Rows lie near named flat spaces through zero. A row that begins with a name and a colon came from that space; any other row is followed by the name of its block's space that it lies nearest.
j154j903: [-49 -29 -12 -19  11  -7  62 -58  -1 -43  14 -23   7  18  28 -16  37  22
  24  10   3  -9   9   2 -29  -7]
j551j556: [-43   6  50  -9  54   3  14 -19   9 -19  20  41 -24  -7  45   8  -5 -18
  15  15   3 -26  36 -11  33  46]
j551j556: [ 13  -2  -8 -25  21  19 -13  46  15   3  39  37 -26  23   4 -26  -8 -55
   2 -10  30 -15 -17  17  42  16]
j519j379: [ 12  33  -1 -21  54   0  36 -16   9 -12  -3 -22 -30   4 -20  30 -33  32
 -15  30  11 -34 -65  53  37  42]
j154j903: [-29   5  11 -27  28  27 -18  21  16   1  27  16 -15  -7  12 -24  15 -33
  16 -16  12 -10  14   6  27  32]
j324j358: [-43   1 -31   1 -38   8   3 -47   9 -31  31 -53 -12  42  -6 -62  50  10
  28 -13  24  66 -30  14 -23 -48]
j519j379: [-13  11  11  19   9 -29  24 -33   6 -14  -4  13 -20  39   8  32  -5  34
  10  18 -15  19 -18 -28   4  -7]
j324j358: [  9   0  33 -20  19  15  34  18 -10  22  -6  12 -12 -18  -5  -6 -24  -5
 -48   4   0 -63   1  10  25  32]
j154j903: [-11  27   1 -21  34  18  -8 -12  30  10  16  -6 -20  24  -2 -42  13 -33
  -1  -4  32  20 -27  26  12   8]
j922j918: [-32 -46  25 -12  -9   3  23  35 -33   8   3  51  16   1  17 -26   6  16
 -24 -19 -25 -38  59 -51   4 -10]
j780j641: [ 59   6  28  43 -50  -1 -26   6 -30  39 -39 -10  25 -46 -14  -6 -38 -20
 -58   8   4  -2  22   8 -23 -29]
j551j556: [-24  -5  19  -9 -21  19  23   0  -7  -9  19 -17 -23 -18   1  -4   9   4
  -2  -7  -6 -32   6  -1  18  24]
j324j358: [ 66 -19 -40  28 -50 -17  -4 -12 -20  -5 -44 -59  52 -68 -14  63 -13   9
   6  15 -15 -17   8  27 -60  -9]
j324j358: [ 52  -7   0 -20  16   3  27  30  13  31  -9  16  -1  -7  -3  22 -19 -44
 -28   3   4 -59 -12   7   5  30]
j154j903: [ 39  -6   6 -26  44   7  19  10  28  27   4  34   2   8  24 -18  -9 -86
 -21   7  34 -39   4  19  -2  21]
j922j918: [ 27  19 -30 -41  14  34 -22  57  14  31   1 -26  -6 -15 -48 -11  -4  -9
 -17 -23   8 -25 -47  42  25  31]
j324j358: [-58 -26 -23 -28  42 -20  29 -29  38 -14  27  48   3 100  40 -47  62 -17
  42 -16   7  50   9 -54 -28 -38]
j154j903: [ 26   6   5  12 -11  -9  26 -39  14  12 -16 -23   3   4   6   2   2 -26
 -15  13  12   1 -10   7 -32 -10]
j922j918: [-12 -22 -18 -17 -38  14  29 -31   8  13 -20 -65  36 -31  -3 -16  55  -5
   4 -21 -13 -12  23  -6 -68  -6]
j154j903: [ -3 -20  -4  -6  41 -12  -5  10 -21  -8 -11  41  33   2  14 -14 -18  14
  -9  10   4  -3  29   4  -3 -15]
j519j379: [-40  23   4  -6  40   6 -12 -22 -14 -25   1 -14  -3  -2 -11 -23 -10  54
   0  13  11  23 -16  37  22   1]
j154j903: [-16  -2 -41 -25   9  18 -34  32   6 -16  17 -17   7 -14 -16   1  19  11
  38 -19  -2   8 -10  21  11  16]
j780j641: [-15 -25  31  -5  23   0 -22  25   0  35 -12  71  35   1  35 -38  13 -44
 -14 -20  -6   2  79 -52 -19 -14]
j324j358: [ -4  23  32  -4  40  15 -29  15  10   1  23  37 -28  -1  15 -18 -23 -40
  -4   7  27  -1   3  19  47  27]
j551j556: [-10 -15  10  13  41 -37  39 -65 -22 -16 -56  -5  57 -26  26  34 -10  56
  -7  36 -22 -10  42  -3 -56 -10]
j922j918: [ 16 -12 -29   4 -20   7 -22  12 -19 -24  -3 -34  23 -55  -8  27  -7  10
  21   3  -2 -13   9  35  -8  11]
j922j918: [ 21  20 -19   4 -39  24 -38  53 -16 -15  27 -31 -37 -29 -45  23 -28  19
   6  -7   2 -11 -48  40  58  25]
j780j641: [  5  32  30  52 -72   0 -10 -38   2 -12  18 -39 -50   0  -4  12  -7  -9
   4  11   8  35 -25  -2  14 -11]
j154j903: [  9 -24 -31   3 -35   5 -16   1  -4 -14   2 -28  29 -34   7   6  23 -20
  30 -10   0   3  25   8 -35  -8]
j780j641: [-17 -12  25  19 -28 -25  79 -55   0 -41  10 -19 -36   1  29  74   4  27
  24  27 -30 -43  -1 -32   0  30]
j519j379: [ 18   2  23  10 -12   7 -33  39   3  29 -15  20   7 -46   4  40  -8 -25
   2 -13 -27 -23  39 -31   5  32]
j324j358: [-13   6   4  -1  21  -3 -22  12  15  -4  11  29 -10   9  13  16   4 -12
  28  -4  -5  13   9 -19  16  15]
j780j641: [  5  12  59  49 -35 -15  46 -56 -18 -44  24  -7 -59 -12  32  43 -41  -5
  -5  47  11 -28  -6   8  36  20]
j551j556: [ 31  13  15  47  17 -23 -56   9 -21 -22  13  63  -8  15  20  -2 -60 -22
  -2  32  34  44   6  19  37 -31]
j519j379: [-56  -3  30  -1 -43  17  25 -25  -3   5  12 -26 -18   9   0 -43  41  17
 -10 -23 -14   8  16 -35  -8 -12]
j922j918: [ 14  13  59  30 -71  11  33  -9 -11  24   6 -17 -49  -7  -9  -3 -16 -14
 -50   1  -5 -29  -9 -21  21   4]
j922j918: [ 27  49  -2  41   7 -23 -18 -50  32 -33  17 -17 -47  23   9  50 -25 -21
  39  39  28  48 -57  31  21   8]
j780j641: [  7 -28  -5   3 -58 -12  73 -39  -9  19 -41 -57  29 -13 -11  19  31  34
 -25  -6 -38 -33   8 -33 -69 -17]
j324j358: [ 71  -8 -19  19   3 -17 -34  23  -1  25 -14  42  30  19   5 -20 -31 -59
 -25   9  33  24   2  13 -20 -45]
j324j358: [ 48 -28 -14  18 -38 -17   2  26 -33  29 -42   5  47 -16 -20   9 -20  20
 -42  -3 -21 -13  18 -17 -37 -39]
j551j556: [ -2  -3 -20  17 -52   3 -14   9 -17 -28  19 -30 -16 -10 -18  17   0  28
  22  -4  -8  12 -18   7  14  -8]
j551j556: [-61  -1  20 -25   4  20  38 -10 -12 -22  25 -18 -30   3  -5 -22  15  46
  -4  -6  -8 -27  -8   3  32  23]
j780j641: [ 70  19  12  55 -44 -19 -32   5 -15  15 -35 -14   7 -48 -14  68 -48  -3
 -15  21 -13   0  -1   5  -7   0]
j780j641: [-24   6 -26 -28  12  19 -11  34  -1 -21  30 -10 -23   8 -24  -5   4  30
  20 -13   1  -5 -35  23  43  21]
j551j556: [  6   5  10  22 -69   8   9 -15 -24  18 -21 -54   4 -21 -32 -18   3  32
 -38  -8 -12   6  -8   0 -22 -28]
j922j918: [-14  -2  -1 -21   2  20   2  30  -1  -8  29   6 -25   3  -7 -12   1  -4
   3 -11   5 -22 -12   9  36  21]
j154j903: [ 60  30   2  13 -21  -1  -1   6  25  39 -14 -19 -21   7 -25  23 -18 -35
 -26   3   7  -2 -47   8   0   6]
j154j903: [-34  25  33  18 -39  10   1 -21   5   0  14 -26 -42   5  -8  -2  15  17
   3  -9 -13  19 -12 -23  19   6]
j324j358: [ 16  15 -11  13 -13  15 -79  41  21  -4  32  17 -17 -15   6  10  -1 -61
  46 -15  16  34   6   6  27  14]
j922j918: [-42 -20 -24  40 -13 -34 -41   1 -33 -79  31  37  -2  21  22  38  -8  64
  73  13 -18  59  20 -26  25 -32]
j519j379: [ 23  -1 -14  -8 -34  29 -20  23  -2   9  12 -34   0 -33 -17 -25   4 -38
  -8 -14  21 -12  -6  36   0   5]
j519j379: [ -4   5  12   2  37 -15 -26  27   6  11 -24  41  14 -18   8  61 -11  21
  21  -1 -39  -9  30 -40   9  32]
j780j641: [ -1 -39  32   0 -25  -2  21  32 -16  32 -11  47  18  -6  18  -3   7 -16
 -27 -20 -31 -40  61 -66 -13  -5]
j780j641: [ -3  -5 -28 -28  10   8  21 -19  16  19  -3 -21  18  41 -12 -70  32 -14
 -21 -13  27  23 -24  18 -36 -37]
j551j556: [  0 -29 -23 -28  31  -9  28  31  -7  -9  10  38   6  31   3   1  -5  13
  -1  -1  -4 -29  -6  -7  14   0]
j154j903: [  1 -19  25   1 -11   8 -13  55 -17   7  17  51 -12 -14  11  10 -17 -16
  -6 -12 -15 -35  35 -31  37  19]
j551j556: [-42  -3  -3   0  13 -12  20 -22 -23 -34  -1  -7   0  12  -5   3  -1  76
   7  11 -15   9  -7   0   9 -10]
j519j379: [-21  -9   9   0 -26  13 -14   6  -3  12  -3  -9  13 -19   1 -19  25  -4
   2 -22 -13   7  32 -22 -17  -5]
j922j918: [  4   2 -20 -18  45 -10 -19  51  18  -2  21  61 -19  46   0  22 -12  -4
  24  -6  -4   4 -23 -18  43  15]
j551j556: [-27  -9  56  -8   9   7  63 -51 -14  12 -31 -23  15 -44  21  -8   6  14
 -42  12 -14 -57  46  -6 -28  24]
j922j918: [  5 -24   3   3 -35  -5  49 -48  21  -7  -1 -35   7 -22  34  28  37 -44
  23   3  -7 -30  28 -19 -52  15]
j519j379: [ 35  29  -1 -12  35  14  -1 -16   0  16 -37 -51  20 -60 -23  12 -28   4
 -30  20  15 -31 -20  72 -10  34]
j519j379: [  5  -4 -35  -4  12 -30  52 -44  16 -20  -2 -16  -5  59   0  13  11  25
  12  18   5  16 -49   3 -24 -24]
j324j358: [-15 -21  19  -9  18  -3  36 -18 -22   2 -15  13  23  -4  14 -29  -4  16
 -33   8   1 -25  30  -1 -16 -12]
j780j641: [ 19  -1   5   5   2 -13  30 -11  13 -10  24  24 -33  44  17   3 -12 -33
  -2  16  21  -6 -27  -2  17  -4]
j519j379: [-21  15 -44 -18  37  20 -80  23 -10 -14 -17 -33  47 -57 -27  -7   6  42
  34 -13  -1  35  10  52  -6  10]
[-11  -2  11 -14  11  20 -13  38 -16  -5  29  29 -21   4  -3 -36 -18  -8
 -15  -6  18 -15  -1  17  48   7]	j780j641
[-15  30  46   8 -25  12  30 -12   6   4  15 -21 -60   0 -12  19  -8  13
 -17   3 -12 -25 -29 -11  41  35]	j519j379
[ 32   7  -7  -2  10  -3 -10  33   2  18   3  28 -11  28 -15  -8 -25 -13
 -23   1  13   1 -29   7  23  -9]	j154j903
[ -7   3  -7  21  22 -37   3 -46   3  -5 -39   1  33  13  11  30   5  40
  15  17 -20  39  12 -24 -44 -26]	j519j379
[-44  12  26  21 -47  11   8 -51 -13 -14  -7 -63  -5 -37  -4  -5  25  38
   5  -3 -16  15  16  -4 -20  -1]	j780j641
[ 40 -17 -41 -31 -13  15   3  57 -10  41 -12  -6  24  15 -46 -44  -2  -1
 -48 -25   8 -18 -31  18  -9 -27]	j780j641
[-11  -9 -17 -21  -1  10  16   8   4  -6  17  -8  -8  17  -6 -18  15   0
   4 -10   6  -8 -17   7   5   1]	j519j379
[ 14  -2 -27 -29 -10  38 -53  95   7   2  39   9 -23 -32 -23  19  -2 -32
  30 -33  -3 -32 -11  15  56  50]	j519j379
[-33  19  29 -15  20  21   9  -8  -4   5  14  -1 -25  15  -8 -55  -2  10
 -31  -2  19   1 -14  18  30   2]	j551j556
[ 11  18  -3   5  13  -9   5 -16  10  -4  -5 -11 -11   7  -5  22 -11   7
   3  14   3   5 -26  13   4   8]	j324j358
[ -2  16  20   7   1  25 -52  60 -32 -19  32  25 -35 -35 -15   3 -49  11
  -4   2   9 -17  -4  33  83  31]	j780j641
[ 13 -23 -70 -73  59   7  27  39  32  19   2   7  26  43 -18 -22  31 -14
   6 -22   9 -24 -38  17 -17   7]	j551j556
[ 22 -30 -14 -25  27  -8  14  48   0  19  -4  53  18  17   6   8  -8 -16
 -11  -8 -10 -37  13 -23   3   5]	j780j641
[-30   1  13   5 -41   9  21 -15 -16  -7   0 -40 -13 -14 -16  -1  14  45
  -6  -8 -21  -7  -3 -11   0   1]	j551j556
[ 34   1 -10 -10   5   8  -5  23   3  16 -12  -8  11 -28 -11  16 -13 -19
 -11   0   2 -29  -5  21  -1  20]	j922j918
[ -3 -24  -6 -21  20  -1  41   3 -26 -10  -2   9  12   8  -3 -24 -14  27
 -31  10   7 -36  -3  21   4  -8]	j551j556
[-34  -9 -18 -17   5   4   7  12  -8 -26  17  -4  -8   7  -7   7  12  43
  24  -8 -15  -5  -9  -3  18  10]	j154j903
[ 15 -60 -15 -29  13  -8  57  42 -25 -24  19  48   8   0  23  26 -17  -4
  -3   7  -9 -86  21  -8  17  21]	j551j556
[-51 -35 -17 -39  11  25   1  23 -24 -21  18  -2  25 -20   2 -46  28  25
  10 -22  -2 -20  35  11   1   2]	j922j918
[ 14 -16  -1 -15  -3  18  -8  25   6  13  19  19   2   0  11 -38   6 -60
  -9 -12  25 -14  15   9   2  -1]	j324j358
[-20 -46 -90 -28  56 -23 -58  31   0 -18 -21  36  97  12  11  -7  39  28
  66 -22 -15  57  47 -14 -60 -43]	j519j379
[ 47 -14 -26  -8   0  -7   4  39  -2  10  -7  13   9  -3 -12  33 -20  -9
  -6   1  -6 -31 -15   5   3   8]	j154j903
[-40  56  34  12  30   6 -39 -41  32  19 -10  -9 -17  14  -1 -25  16   1
   7  -3   6  66  -5  -8   2   1]	j551j556
[-18   6 -15 -11  30   6 -25 -11   4  -8   5   0  15  11   3 -44  10  -4
   9  -1  25  36   1  26  -7 -19]	j154j903
[-12   1  28 -26  31  11  22  40  14   9  39  61 -51  45  10 -14 -11 -29
 -13  -7   8 -34 -15 -21  63  29]	j922j918
[ -7 -27  -7  -5 -18   4  27 -25 -20  -8  -7 -24  29 -13   7 -37  15   3
 -16   1  10 -10  21  14 -36 -26]	j324j358

Each name stands for a flat space through zero: a line, a plane or more. A row that begins with a name and a colon came from that space; any other row is followed by the name of the space it lies nearest, among the names in its block.
j252_j561: [-10 -10  -3  -7   4   9   4  19 -10  -2  -4  12   7   9  -1   8  -4  -8
   9  -2 -25  23  -3  -5  -5 -11]
j96_j391: [ 14  25 -11  20  13  -7   3 -12  11  -6   5  -6 -21 -12  28   6  -8  -9
   2   1  45   5 -26   3  14  11]
j96_j391: [-18   0  -9  13   8   0 -20  50 -20 -19 -16  24  11  -3  21   9 -18   1
 -12  -4 -31  69  -9  19  13 -38]
j96_j391: [-23 -31   3 -19 -22   7 -28  28  -5 -15 -13   7  16  -4 -43  10 -22   2
  -5 -32 -60  36  20  27 -22 -17]
j252_j561: [ 15   9  -5   0  16   0   2  12 -10  12  -1  20   2   8  -3 -28  13  13
  15  13 -11  15   6 -22 -16 -10]
j252_j561: [ 37  11 -27   7  21  18   0 -22  -6  13   0  -1 -25   5  -7  12 -14  26
  46 -16  29  -2 -45  -5 -15  -8]
j209_j621: [ -38   19   23   -9    2  -14   59   48   42  -12    2   19   16    0
   42  -45   -2 -115    8   27  -15   15   25  -55   -6   46]
j209_j621: [-45 -53 -15 -21  12  51  28 -29 -32  12  38  44  30  -5  12 103  85  -4
   9  -7  37 -23  11 -40 -31  20]
j209_j621: [-22 -19  -8 -10  11  32  33   2 -13  11   7  25  18   7  19  36  27 -16
  27   4  12 -21  -9 -34 -14   1]
j868_j809: [ 43  57 -23  24  34 -28 -19  32  21 -18  -4  18 -39 -12   7 -57 -39 -27
  22  -9   0 107 -22  -6 -19   7]
j868_j809: [-15  17  -7  29   0  -6 -22  37  -5 -21 -20  11   6 -24  39   7 -25   4
 -19  -6  12  33 -17  31  25 -32]
j252_j561: [ -7   9  16  15 -27  -9   1 -20  20   0 -12 -36   3 -20  18  -2 -15   9
 -22   3  42 -80  -4  27  33   2]
j209_j621: [-14 -35 -21  -5  13  43  28 -32 -31   8  10  -7  -2  23  26 100   9   6
  23  -6  28 -26 -56  -1  24 -10]
j252_j561: [ -3   8  17   6 -15 -11   6  -4   9   6  -9 -18   8  -3  12 -23  -1   7
 -16  17  11 -51  10   5  21  -3]
j252_j561: [ -7 -44  -5 -31   3  39  47  13 -30  12 -24 -29  -1  77  -5  46 -59 -18
  53   3 -80  -7 -66  -2  35 -38]
j868_j809: [ -6  -3  31 -20  -6 -25  40 -33  22   6  29 -30  -5  27   3 -17  31 -50
 -30  40  -6 -32  34 -30  22  58]
j868_j809: [ 13  66   4  37  14 -49 -13  48  31 -27 -13   8 -18 -24  46 -74 -33 -39
 -25  18  10  72   2   7  22   4]
j868_j809: [-42  -9  15   2 -26  -3  14 -15  28 -21   7 -23   6 -25  27  42  -3 -49
 -30 -10  39 -39   3  18  25  35]
j96_j391: [ 21  17   5   0  -1 -20  -5 -47  29   2  29 -12 -20 -21 -18 -17  31  -8
 -14  -2  47 -19  27 -11 -21  54]
j209_j621: [ -7  17  -3   5   4  -1  13  31  20 -12 -13   8  -3  -7  17 -17 -33 -43
  22  -8  -4  24 -16  -8  -5   3]
j96_j391: [ 11  20  -5  13  17 -19 -14  -4   2  -7  19  16 -11 -15  10 -11  27  -1
 -21   8  22  43  16  -7  -6  18]
j96_j391: [  1  28  10  17  -8 -32 -16 -12  32 -15  13  -7 -10 -37  11 -24  12 -18
 -37   0  43   1  27  10   2  36]
j209_j621: [-10 -11 -18  -1  11  33  14  10 -12   7  -5  26  10  -3  10  31   3   1
  38 -14  13  -6 -24 -17 -21 -15]
j868_j809: [ 34  -4 -23 -14  25  12  -1 -16  -9   8  13   8 -25  21 -34   8  -3   5
  41 -16 -16  46 -21 -18 -33   9]
j252_j561: [-30  -5  28 -17   7 -19  11  75 -21   6  -5  53  48  23   3 -74  44 -18
 -27  51 -91  54  77 -46 -15 -19]
j96_j391: [  2 -17   3 -18 -20   9  -2 -23  17   2   0 -22  -5  -2 -39  10 -17  -4
  15 -27  -5 -33   1  10 -19  17]
j209_j621: [-10   8  15  -1  -6 -24   8  -1  21 -16   9 -18  -9   1  12  -9  -6 -44
 -29  11  -5  18  13   4  21  31]
j209_j621: [ 25  39  15  17 -17 -58 -44  10  37 -31 -10 -39 -33 -16 -17 -62 -55 -15
 -45  -8 -20  55  13  51  25  15]
j868_j809: [  3   9 -20  10  -6  16 -22   7  19 -10 -13  12  -7 -40 -15  10 -31   2
  34 -49  31   3 -20  16 -39  -2]
j96_j391: [  5  19   5   9 -17 -24 -22 -25  41 -19  13 -18 -19 -40 -12  -9  -6 -21
 -23 -24  42  -2  17  21 -11  44]
j868_j809: [-14 -43  -8 -14  28  11  21 -18 -57  -4  27  -9  -8  65  28  92  26  -4
 -29  32 -41  63 -31   2  62 -11]
j252_j561: [ 40 -11  27 -36   9 -33  36 -60  -1  20  36 -57 -34  80 -34 -27  20 -20
 -22  53 -56  -2  18 -27  36  51]
[  6   4   2   0  20 -16  12   1 -13  -5  14  -5 -13  32  21   3   9 -19
 -21  30 -23  50  -5  -9  33   7]	j868_j809
[ -5   6  10  -3   4 -24 -14   7   4  -8  21  22   5 -12  -8 -26  40 -12
 -34  12 -11  45  51 -14 -19  25]	j252_j561
[ 20  24   8  16  -6 -12   0 -21  12  14  -5 -18  -5 -12  10 -33   3  27
  -5  15  42 -63   1   2  12   0]	j252_j561
[  2 -17   2  -8 -14  21 -11   0 -16  24 -16  10  25  -4 -30 -13  12  56
  19  -7  -8 -60  15  -1 -27 -33]	j868_j809
[ 15  17  -6   7   0  -1 -20  27   4   4 -19  20   4 -17 -18 -45 -16  22
  22 -13 -10  10   7   0 -32 -22]	j209_j621
[-20 -16   7   1 -13   9  -1   2 -12   3  -7  -2  20  -3   8  19   8  18
 -14   3   2 -34   5  12  14 -18]	j868_j809
[ -4  -9  20 -20 -22 -31 -39 -16  22 -10  29  10   6 -31 -63 -34  47  -2
 -47 -15 -18  26  89   1 -51  50]	j96_j391
[-24   8  27   6 -11 -21   4  27  -2   2  -6  11  31  -5  25 -42  29   0
 -42  38 -12 -20  47  -9  18  -9]	j96_j391
[ 43  20 -22  -7  28  -4  -1  -9  14   0  14   8 -37   9 -30 -23 -14 -19
  43 -17  -7  63 -17 -23 -40  27]	j868_j809
[-18   1  12   3 -13 -18 -15  -2  14 -15  11   1   6 -25   1   0  18 -15
 -39  -3  12   9  34  11   0  23]	j252_j561
[-44  -9  37  -1 -36 -18   7  20  13 -10 -13 -19  32  -8  20 -16   0 -21
 -51  21 -16 -47  38  18  37  -1]	j252_j561
[ 43  12  20 -19  33 -35  28  -6 -24  30  22  -4 -11  74  -9 -78  43   7
 -16  79 -69  34  35 -53  20   9]	j868_j809
[ 20  22   7   7   8 -15   1   0   0  16   1   9   2   1   2 -52  23  21
  -3  26   7 -16  22 -21  -7  -2]	j252_j561
[ 21   3  -7 -13  18  -5  13 -20   8   0  21  -6 -26  20 -15   0   3 -28
  16   1  -8  36  -7 -21 -12  34]	j868_j809
[ -3 -32  21 -36 -19   7  11 -22  -2  24   9  -5  20  19 -53 -18  33  14
   4   7 -36 -54  46 -24 -30  15]	j96_j391
[ 60   6 -31 -17  53   0   4 -14 -22  10  26  12 -47  53 -34  -6   0  -2
  46   3 -44 109 -30 -35 -27  13]	j868_j809
[-17   7  30  -7  -7 -45 -15   9  13 -12  29  18  15 -15  -7 -48  60 -24
 -70  30 -21  42  89 -16 -10  42]	j252_j561
[ 24   5  10   4  -6 -18  -6 -22  -5   6  -5 -41 -16  24  -5 -13 -19  28
 -20  18 -11 -21 -12  25  42 -11]	j209_j621
[ 25   6 -37  -1  40  12 -22   8 -16  -3  21  53 -17  -9 -22  10  25   7
  34 -24   0 101  -4 -26 -61   7]	j252_j561
